Here is a tiny trained network, its code and every weight. The questions are about switching its units off for an input and a target symbol, where a switched-off unit gives its printed mean instead of its output.

import numpy as np


def w(rows, s, z=0):
    codes = np.array(rows[::2]) - 128.0
    scale = np.full(codes.shape[1], s)
    scale[-1] = z or s
    return codes * scale


def f(y):
    return np.maximum(y, 0)


def softmax(a):
    e = np.exp(a - a.max(-1, keepdims=True))
    return e / e.sum(-1, keepdims=True)


def log_softmax(a):
    a = a - a.max(-1, keepdims=True)
    return a - np.log(np.exp(a).sum(-1, keepdims=True))


def net(x, mask):
    ids = ['ΔΞΦαβζλμπσψω'.index(c) for c in x.split()]
    T = len(ids)
    res = E[ids] + P[:T]
    r = res
    for j in range(2):
        rows = slice(2 * j, 2 * j + 2)
        q, k, v = (r @ M[0][rows].T for M in (Q, K, V))
        z = softmax(np.where(np.tri(T) > 0, q @ k.T / 2**0.5, -1e9)) @ v
        o = O[0][rows]
        res = res + np.where(mask[j], z, o[:, -1]) @ o[:, :-1]
    y = f(res @ A[0][:, :-1].T + A[0][:, -1])
    res = res + np.where(mask[2:10], y, B[0][:, -1]) @ B[0][:, :-1]
    return log_softmax(res[-1] @ U[:, :-1].T + U[:, -1])


Q, K, V, O, A, B = {}, {}, {}, {}, {}, {}
E = w([
[95,74,19,113],'Δ',
[70,241,231,200],'Ξ',
[192,226,182,98],'Φ',
[137,106,86,222],'α',
[152,115,92,30],'β',
[3,83,102,35],'ζ',
[238,88,157,177],'λ',
[101,158,15,94],'μ',
[65,139,170,105],'π',
[108,166,181,60],'σ',
[110,203,105,116],'ψ',
[123,113,240,68],'ω',
],0.017)
P = w([
[125,142,36,212],'0',
[129,143,53,188],'1',
[130,147,84,149],'2',
[116,140,111,141],'3',
[110,141,137,137],'4',
[124,150,167,124],'5',
[119,145,187,95],'6',
[104,139,179,74],'7',
[94,149,205,77],'8',
[96,145,211,60],'9',
[89,158,232,58],'10',
[69,150,227,76],'11',
[92,150,252,77],'12',
[85,134,250,63],'13',
],0.0043)
Q[0] = w([
[144,115,55,250],'head 1',
[147,136,161,162],'head 1',
[147,152,126,89],'head 2',
[169,80,132,85],'head 2',
],0.013)
K[0] = w([
[248,77,89,157],'head 1',
[121,115,166,149],'head 1',
[115,59,171,172],'head 2',
[92,216,177,172],'head 2',
],0.014)
V[0] = w([
[147,15,105,1],'head 1',
[177,155,202,11],'head 1',
[134,79,110,114],'head 2',
[150,93,126,32],'head 2',
],0.008)
O[0] = w([
[131,148,125,1,2],'head 1',
[168,122,131,185,94],'head 1',
[190,112,160,157,109],'head 2',
[123,126,139,77,88],'head 2',
],0.0094,0.0041)
A[0] = w([
[97,155,247,126,255],'neuron 1',
[106,155,203,142,115],'neuron 2',
[161,164,161,187,77],'neuron 3',
[180,165,81,122,111],'neuron 4',
[85,79,124,135,243],'neuron 5',
[57,132,167,107,238],'neuron 6',
[72,198,126,114,239],'neuron 7',
[150,89,164,144,139],'neuron 8',
],0.015,0.003)
B[0] = w([
[124,134,72,132,255],'neuron 1',
[160,124,43,117,208],'neuron 2',
[141,78,162,101,246],'neuron 3',
[130,10,176,93,168],'neuron 4',
[168,195,104,132,190],'neuron 5',
[244,204,155,84,204],'neuron 6',
[70,106,196,200,237],'neuron 7',
[1,132,96,150,171],'neuron 8',
],0.0092,0.0086)
U = w([
[140,166,143,175,83],'Δ',
[197,32,213,178,156],'Ξ',
[120,102,145,168,4],'Φ',
[175,130,181,124,192],'α',
[5,88,117,136,171],'β',
[116,111,19,116,79],'ζ',
[123,108,147,161,14],'λ',
[205,104,115,151,193],'μ',
[64,133,236,188,168],'π',
[146,129,150,158,91],'σ',
[149,59,123,126,147],'ψ',
[143,108,83,213,217],'ω',
],0.012,0.0036)

Each question gives the input, a string of symbols that net reads in full, and the target symbol t.
The units are the heads (2 rows each of Q, K, V and O) and the neurons (one row each of A and B). Each row of codes is followed by its name. A weight is (code - 128) times the scale printed after its matrix; where a second scale follows, it is the last column's (O, A, B and U).
mask holds one flag per unit, heads first, then neurons. A switched-off unit (its flag False) gives its mean, the last column of its rows in O or B, instead of its output. The means were averaged over made-up inputs and are rounded, as every weight is.
A unit's drop is (log p(t) with every unit on - log p(t) with that unit switched off) / (log p(t) with every unit on - log p(t) with every unit switched off).
The circuit of an input: a set's keep is (log p(t) with only the set's units on - log p(t) with every unit switched off) / (log p(t) with every unit on - log p(t) with every unit switched off). Starting from all 10 units, units are removed one at a time, each time the one whose removal leaves the highest keep (on an exact tie, the one counted first), for as long as the keep stays at least 0.8.
circuit, biggest first: the units of the circuit, biggest drop first
unit that matters most: the unit with the biggest drop
top k neurons: the k neurons with the biggest drops, biggest first
heads that matter: for each layer, one digit per head in row order, 1 if its drop is at least 0.15 and else 0, layers parted by /
drop of u: that unit's drop, to one decimal
input μ Δ β β π Ξ μ Ξ σ Δ Ξ β, target ω: circuit, biggest first	[head 1]
input ψ λ σ μ π σ ω, target ζ: circuit, biggest first	[neuron 1; neuron 2]
input Ξ Φ μ μ Φ π Ξ α σ σ π β, target ω: heads that matter	11
input ζ σ α ψ ζ μ α α μ β π ω ψ β, target α: circuit, biggest first	[head 1; neuron 6; neuron 1]
input ψ ζ ω β α β, target α: top 4 neurons	[neuron 1; neuron 2; neuron 8; neuron 6]
input β ψ α σ λ μ μ, target β: circuit, biggest first	[neuron 6; neuron 2]
input Φ λ ω Ξ λ α μ ψ π, target ω: circuit, biggest first	[head 1; neuron 2]
input ζ σ π μ α Φ ψ Φ α σ, target α: top 2 neurons	[neuron 6; neuron 8]
input Φ Ξ ψ π Φ, target ω: top 3 neurons	[neuron 2; neuron 1; neuron 6]
input ζ ω α ψ β α λ π ψ, target π: top 3 neurons	[neuron 7; neuron 2; neuron 5]
input Ξ Φ ψ β π λ ω λ Ξ ψ α ψ ψ, target ω: top 2 neurons	[neuron 2; neuron 4]
input ζ π λ μ λ ψ Φ μ σ, target α: top 3 neurons	[neuron 6; neuron 8; neuron 7]
input μ ζ λ α α ζ π π, target α: drop of neuron 6	0.8
input Δ ψ λ ψ ω ψ ζ ω, target α: drop of neuron 2	-0.1
input ψ Ξ σ α σ, target ω: drop of head 1	0.6
input σ Φ μ, target β: unit that matters most	neuron 6
